Input: 106,151,155,132,105,123,115
Output: 151

Input:
129,153,123,113,130,141
124,128,118,132,122,120
Output: 141

Input:
129,131,153,115,115,139,115
126,123,135,130,133,126,129
Output: 139

Input: 120,140,117,127,123,101,130
Output: 130

Input:
134,120,150,123,132
129,130,128,133,127
128,132,131,128,128
Output: 134

Input:
154,138,114,132,114,133
146,122,102,123,115,121
101,118,140,118,140,123
Output: 146

Input: 151,132,103,138,133,131,124
Output: 138

Input:
107,123,125,116,136,120,115
106,123,129,114,132,121,118
Output: 132
---
Q:
[[125 134 118 129 124 124 127]
 [134 121 113 105 127 137 140]
 [125 127 119 132 123 120 128]]
A: 134

Q:
[[140 148 137 118 136 149]
 [118 148 117 127 114 144]
 [145 138 147 149 140 140]]
A: 148

Q:
[[105 134 125 157 140 122]
 [158 133 145 123 147 104]
 [111 139 141 117 125 149]]
A: 134

Q:
[[113 113 119 113 124 141]
 [124 132 137 113 117 156]
 [141 136 105 123 138 117]]
A: 113

Q:
[[141 142 142 135 138 145]
 [137 143 140 145 136 143]
 [148 130 148 149 134 133]]
A: 142

Q:
[[127 117 133 122 119 128]
 [152 124 110 132 144 130]
 [129 117 131 122 120 128]]
A: 117

Q:
[[124 129 117 132 122 120 128]
 [122 125 132 148 125 114 121]
 [132 101 140 135 131 123 130]]
A: 129

Q:
[[130 125 129 153]
 [154 140 156 141]
 [127 150 130 115]]
A: 125

Q:
[[128 149 139 136 127]
 [145 118 133 130 142]
 [139 128 147 127 138]]
A: 149
---
[[129 129 150 120]
 [132 140 121 114]] -> 121

[[107 116 106 116 145]
 [131 128 133 136 129]
 [121 112 125 138 141]] -> 133

[[134 104 125 111 106 103 142]
 [119 109 151 131 149 109 149]
 [135 119 144 153 139 127 108]] -> 151

[[109 105 132 142]
 [127 125 132 140]
 [127 125 132 140]] -> 132

[[148  99 108 111]
 [122 137 109 106]
 [123 157 149 118]] -> 109

[[127 118 138 118 113]
 [122 141 134 141 138]
 [127 139 151 140 126]] -> 134

[[125 125 150 135]
 [111 120 104 119]] -> 104

[[111 135 125 107 141 108]
 [102 112 103 126 154 129]
 [142 143 143 116 117 116]] -> 103
---
[[110 104  99 113]
 [130 133 135 133]] ⇒ 133

[[147 154 145 134]
 [117 116 109 123]
 [133 136 143 137]] ⇒ 123

[[141 120 127 106]
 [136 133 138 105]] ⇒ 105

[[116 147 105 127]
 [124 130 131 132]] ⇒ 132

[[100 137 114 126 113 114 150]
 [149 128 140 153 141 126 115]] ⇒ 115

[[136 125 135 100 126 130]
 [131 121 113 140 111 137]
 [130 136 122 128 121 150]] ⇒ 137
---
[135, 114, 120, 157, 123] --> 120

[[124, 124, 132, 105, 121],
 [142, 120, 129, 144, 146],
 [141, 147, 111, 118, 139]] --> 132

[140, 149, 127, 144, 149] --> 127

[156, 113, 132, 124, 132] --> 132

[[121, 131, 147, 149, 119],
 [126, 134, 147, 150, 128]] --> 147

[146, 113, 122, 130, 157] --> 122
---
[ 99 138 141 140 115 114] --> 99
[157 118 119 110 146 117 104] --> 157
[106 131 128 108 137 113] --> 106
[135 120 106 122] --> 135
[139 119 156 138 117 119] --> 139
[100 109 154 127 121 112] --> 100
---
Input: [146, 157, 137, 112, 156]
Output: 146

Input:
[[101, 130, 148, 137, 137, 139],
 [120, 129, 133, 129, 132, 125]]
Output: 125

Input:
[[115, 127, 121, 136, 98, 124],
 [119, 134, 141, 118, 120, 134]]
Output: 118

Input: [122, 143, 110, 136, 113, 105]
Output: 113

Input:
[[147, 152, 105, 113, 143],
 [144, 114, 130, 148, 147]]
Output: 114

Input:
[[137, 147, 155, 125],
 [144, 145, 105, 135]]
Output: 135

Input: [107, 128, 131, 121]
Output: 128
---
[[134 119 146 139 115]
 [124 156 125 118 126]
 [136 139 118 123 129]] -> 118

[[156 129 125 133 113 127 125]
 [123 146 117 120 143 144 132]
 [145 146 115 124 130 143 130]] -> 144

[[111 129 109 138 147 114]
 [130 107 128 136 100 125]
 [128 149 146 128 137 145]] -> 100

[[135 117 131 142 117]
 [120 127 127 115 142]
 [137 151 115 118 135]] -> 115

[[140 141 127 114 149 119 143]
 [137 129 123 124 133 136 152]
 [137 140 125 116 142 120 151]] -> 136

[[107 123 126 119]
 [102 124 123 115]
 [115 121 131 127]] -> 123

[[129 128 129 128 127 129 127]
 [122 149 121 121 147 134 132]
 [131 115 133 132 116 125 124]] -> 134

[[130 109 125 127 139 106]
 [124  99 127 127 147 113]
 [130 144 127 131 112 129]] -> 147
---
[[123 122 132 118 122]
 [123 101 120 133 136]
 [125 123 125 104 120]]
118

[[111 148 133 151 141]
 [134 141 131 155 135]
 [134 125 130 115 131]]
151

[[122 145 140 113 106]
 [125 130 136 131 135]
 [123 148 154 114 124]]
113

[[143 127 129 129 130]
 [106 127 121 129 131]
 [143 128 128 130 127]]
129

[[149 139 132 103 113]
 [131 123 151 120 115]
 [143 134 142  99 121]]
103

[[129  98 123 122 128]
 [119 117 125 144 128]
 [131 103 123 123 127]]
122

[[113 134 132 119 119]
 [125 135 153 146 113]
 [122 140 129 141 138]]
119

[[151 154 131 132 130]
 [ 99 115 135 110 132]
 [101 108 133 114 125]]
132
